Below are the code and all the weights of a small trained network. Each question names an input and a class and asks about switching units off, where a switched-off unit gives its printed mean instead of its output.

import numpy as np


def w(rows, s, z=0):
    codes = np.array(rows[::2]) - 128.0
    scale = np.full(codes.shape[1], s)
    scale[-1] = z or s
    return codes * scale


def f(y):
    return y / 2 * (1 + np.tanh(0.7978845608 * (y + 0.044715 * y**3)))


def log_softmax(a):
    a = a - a.max(-1, keepdims=True)
    return a - np.log(np.exp(a).sum(-1, keepdims=True))


def net(x, mask):
    res = np.array(x, float).reshape(1, 3) / 4 @ E
    y = f(res @ A[0][:, :-1].T + A[0][:, -1])
    res = res + np.where(mask, y, B[0][:, -1]) @ B[0][:, :-1]
    return log_softmax(res[-1] @ U[:, :-1].T + U[:, -1])


A, B = {}, {}
E = w([
[47,199,206,187,102,132,147,231],'x0',
[43,117,41,193,184,179,88,112],'x1',
[155,193,130,65,159,145,3,201],'x2',
],0.013)
A[0] = w([
[164,168,124,76,158,107,37,185,99],'neuron 1',
[216,63,51,63,182,132,125,44,87],'neuron 2',
[229,150,191,110,113,74,176,126,94],'neuron 3',
[204,108,173,135,129,124,157,158,140],'neuron 4',
[111,110,143,105,83,145,129,113,253],'neuron 5',
[110,80,137,216,54,55,248,44,98],'neuron 6',
[173,120,183,80,46,81,167,139,109],'neuron 7',
[65,99,120,120,71,162,155,92,102],'neuron 8',
[42,120,42,212,223,174,106,104,100],'neuron 9',
[3,171,198,153,62,131,149,194,74],'neuron 10',
],0.011,0.019)
B[0] = w([
[81,200,24,24,145,175,91,49,202],'neuron 1',
[214,151,99,171,84,33,192,208,238],'neuron 2',
[96,63,169,140,39,154,93,161,206],'neuron 3',
[129,118,173,132,110,132,114,113,184],'neuron 4',
[75,144,233,141,252,113,172,67,255],'neuron 5',
[105,245,53,40,163,163,50,114,250],'neuron 6',
[128,64,177,176,16,156,54,123,210],'neuron 7',
[167,161,87,105,70,164,73,130,151],'neuron 8',
[129,42,246,94,8,157,79,128,211],'neuron 9',
[197,148,66,149,69,34,192,201,211],'neuron 10',
],0.012,0.019)
U = w([
[115,43,219,139,57,168,63,127,105],'0',
[107,215,74,95,137,173,60,100,109],'1',
[156,152,117,163,86,24,224,183,115],'2',
[87,130,254,156,220,116,196,53,249],'3',
[111,135,131,179,158,141,171,117,102],'4',
[92,100,136,195,170,122,141,111,104],'5',
],0.014,0.02)

Each question gives the input, the list of numbers given to net, and the class t.
The units are the neurons (one row each of A and B). Each row of codes is followed by its name. A weight is (code - 128) times the scale printed after its matrix; where a second scale follows, it is the last column's (A, B and U).
mask holds one flag per neuron, in row order. A switched-off neuron (its flag False) gives its mean, the last column of its row in B, instead of its output. The means were averaged over made-up inputs and are rounded, as every weight is.
A unit's drop is (log p(t) with every unit on - log p(t) with that unit switched off) / (log p(t) with every unit on - log p(t) with every unit switched off).
unit that matters most: the unit with the biggest drop
top k neurons: the k neurons with the biggest drops, biggest first
drop when u is switched off: that unit's drop, to one decimal
input [-2,4,-1], class 0: unit that matters most => neuron 9
input [6,4,4], class 2: top 2 neurons => [neuron 10; neuron 6]
input [6,3,-4], class 2: top 2 neurons => [neuron 10; neuron 1]
input [5,-4,5], class 1: top 3 neurons => [neuron 1; neuron 2; neuron 9]
input [-3,5,4], class 0: top 2 neurons => [neuron 9; neuron 6]
input [8,3,-8], class 1: top 2 neurons => [neuron 6; neuron 2]
input [-6,7,6], class 0: top 2 neurons => [neuron 9; neuron 6]
input [6,6,-7], class 1: top 3 neurons => [neuron 6; neuron 2; neuron 7]
input [8,-7,4], class 2: top 2 neurons => [neuron 10; neuron 9]
input [0,3,1], class 3: top 2 neurons => [neuron 7; neuron 3]
input [-8,2,6], class 2: top 2 neurons => [neuron 2; neuron 6]
input [-6,5,5], class 2: top 4 neurons => [neuron 2; neuron 6; neuron 7; neuron 3]
input [-8,4,-4], class 2: drop when neuron 2 is switched off => 3.0
input [-2,-5,-7], class 1: drop when neuron 9 is switched off => 0.1
input [-5,4,-5], class 1: drop when neuron 7 is switched off => 1.9
input [-4,-7,-7], class 0: unit that matters most => neuron 7
